Below are the code and all the weights of a small trained network. Each question names an input and a class and asks about switching units off, where a switched-off unit gives its printed mean instead of its output.

import numpy as np


def w(rows, s, z=0):
    codes = np.array(rows[::2]) - 128.0
    scale = np.full(codes.shape[1], s)
    scale[-1] = z or s
    return codes * scale


def norm(h):
    return h / np.sqrt((h * h).mean(-1, keepdims=True) + 1e-5)


def f(y):
    return np.maximum(y, 0)


def log_softmax(a):
    a = a - a.max(-1, keepdims=True)
    return a - np.log(np.exp(a).sum(-1, keepdims=True))


def net(x, mask):
    res = np.array(x, float).reshape(1, 2) / 4 @ E
    u = 0
    for l in range(3):
        y = f(norm(res) @ A[l][:, :-1].T + A[l][:, -1])
        res = res + np.where(mask[u : u + 9], y, B[l][:, -1]) @ B[l][:, :-1]
        u += 9
    return log_softmax(norm(res)[-1] @ U[:, :-1].T + U[:, -1])


A, B = {}, {}
E = w([
[161,1,124,99,74,145],'x0',
[239,235,159,65,201,162],'x1',
],0.0081)
A[0] = w([
[94,111,103,126,100,91,102],'0.n1',
[73,83,181,185,75,113,104],'0.n2',
[135,226,136,254,160,57,7],'0.n3',
[208,147,178,97,169,175,177],'0.n4',
[131,172,28,124,234,15,26],'0.n5',
[174,29,185,190,78,205,214],'0.n6',
[121,37,83,77,163,116,56],'0.n7',
[218,223,112,143,160,92,63],'0.n8',
[252,68,106,97,35,177,99],'0.n9',
],0.008,0.0019)
B[0] = w([
[140,139,134,108,132,78,179],'0.n1',
[55,166,42,95,146,75,223],'0.n2',
[88,139,120,173,183,142,222],'0.n3',
[99,2,124,110,32,160,254],'0.n4',
[85,79,107,129,119,150,190],'0.n5',
[54,83,111,121,119,174,242],'0.n6',
[41,77,80,182,129,182,187],'0.n7',
[70,98,232,136,140,133,241],'0.n8',
[156,161,184,105,119,121,250],'0.n9',
],0.008,0.0065)
A[1] = w([
[139,144,83,192,180,98,3],'1.n1',
[168,119,146,64,69,198,97],'1.n2',
[149,102,53,139,80,34,31],'1.n3',
[143,126,79,76,83,114,70],'1.n4',
[139,128,225,80,56,163,78],'1.n5',
[120,155,138,135,155,45,6],'1.n6',
[116,78,187,152,95,105,7],'1.n7',
[147,144,213,87,93,154,97],'1.n8',
[135,255,84,121,192,90,70],'1.n9',
],0.0097,0.0016)
B[1] = w([
[223,165,106,66,90,140,155],'1.n1',
[183,160,204,112,154,173,222],'1.n2',
[142,146,165,160,167,244,173],'1.n3',
[61,98,135,98,164,84,150],'1.n4',
[142,131,109,103,126,170,254],'1.n5',
[128,142,145,89,41,165,147],'1.n6',
[183,176,129,119,150,108,197],'1.n7',
[199,79,134,130,137,114,216],'1.n8',
[144,104,163,139,50,92,163],'1.n9',
],0.011,0.007)
A[2] = w([
[124,9,102,118,122,142,20],'2.n1',
[160,181,71,178,71,116,47],'2.n2',
[164,85,123,169,69,166,255],'2.n3',
[62,87,61,188,144,114,151],'2.n4',
[89,94,108,127,56,43,90],'2.n5',
[39,184,225,254,159,113,158],'2.n6',
[132,178,109,167,85,3,82],'2.n7',
[97,62,70,166,80,50,155],'2.n8',
[93,177,178,78,128,176,245],'2.n9',
],0.0092,0.002)
B[2] = w([
[101,204,113,187,175,50,209],'2.n1',
[220,180,138,181,113,167,149],'2.n2',
[180,175,176,111,156,122,205],'2.n3',
[217,87,148,50,179,181,248],'2.n4',
[246,200,128,80,206,58,197],'2.n5',
[134,116,182,192,28,27,254],'2.n6',
[237,192,113,233,142,242,157],'2.n7',
[157,142,110,125,254,83,216],'2.n8',
[84,124,43,143,68,107,241],'2.n9',
],0.0086,0.0069)
U = w([
[103,180,67,123,102,162,49],'0',
[94,123,173,211,33,69,165],'1',
[183,82,184,82,122,220,194],'2',
[215,229,88,181,140,96,122],'3',
[4,113,87,105,111,190,90],'4',
[116,104,55,83,245,84,170],'5',
[115,112,77,184,126,167,2],'6',
],0.017,0.0067)

Each question gives the input, the list of numbers given to net, and the class t.
The units are the neurons (one row each of A and B). Each row of codes is followed by its name. A weight is (code - 128) times the scale printed after its matrix; where a second scale follows, it is the last column's (A, B and U).
mask holds one flag per neuron, layer by layer. A switched-off neuron (its flag False) gives its mean, the last column of its row in B, instead of its output. The means were averaged over made-up inputs and are rounded, as every weight is.
A unit's drop is (log p(t) with every unit on - log p(t) with that unit switched off) / (log p(t) with every unit on - log p(t) with every unit switched off).
unit that matters most: the unit with the biggest drop
top k neurons: the k neurons with the biggest drops, biggest first
top k neurons in layer l: the k neurons of layer l with the biggest drops, biggest first
drop when u is switched off: that unit's drop, to one decimal
input [-2,-5], class 5: top 3 neurons => (0.n2, 1.n2, 0.n9)
input [-6,-7], class 3: unit that matters most => 0.n4
input [-2,2], class 1: top 2 neurons in layer 0 => (0.n3, 0.n9)
input [-2,-1], class 3: top 2 neurons in layer 1 => (1.n2, 1.n3)
input [5,0], class 4: top 4 neurons => (0.n9, 0.n6, 0.n7, 2.n6)
input [-1,-2], class 3: top 3 neurons in layer 1 => (1.n9, 1.n2, 1.n5)
input [-4,6], class 2: top 2 neurons => (0.n4, 0.n2)
input [7,0], class 4: top 3 neurons in layer 0 => (0.n6, 0.n9, 0.n7)
input [-3,3], class 1: top 2 neurons => (0.n3, 0.n9)
input [4,0], class 4: top 3 neurons in layer 0 => (0.n9, 0.n7, 0.n6)
input [1,0], class 4: drop when 0.n9 is switched off => 0.6
input [-8,-5], class 3: drop when 0.n8 is switched off => 0.2
input [-6,-5], class 3: drop when 0.n4 is switched off => 0.1
input [-7,8], class 1: unit that matters most => 0.n3
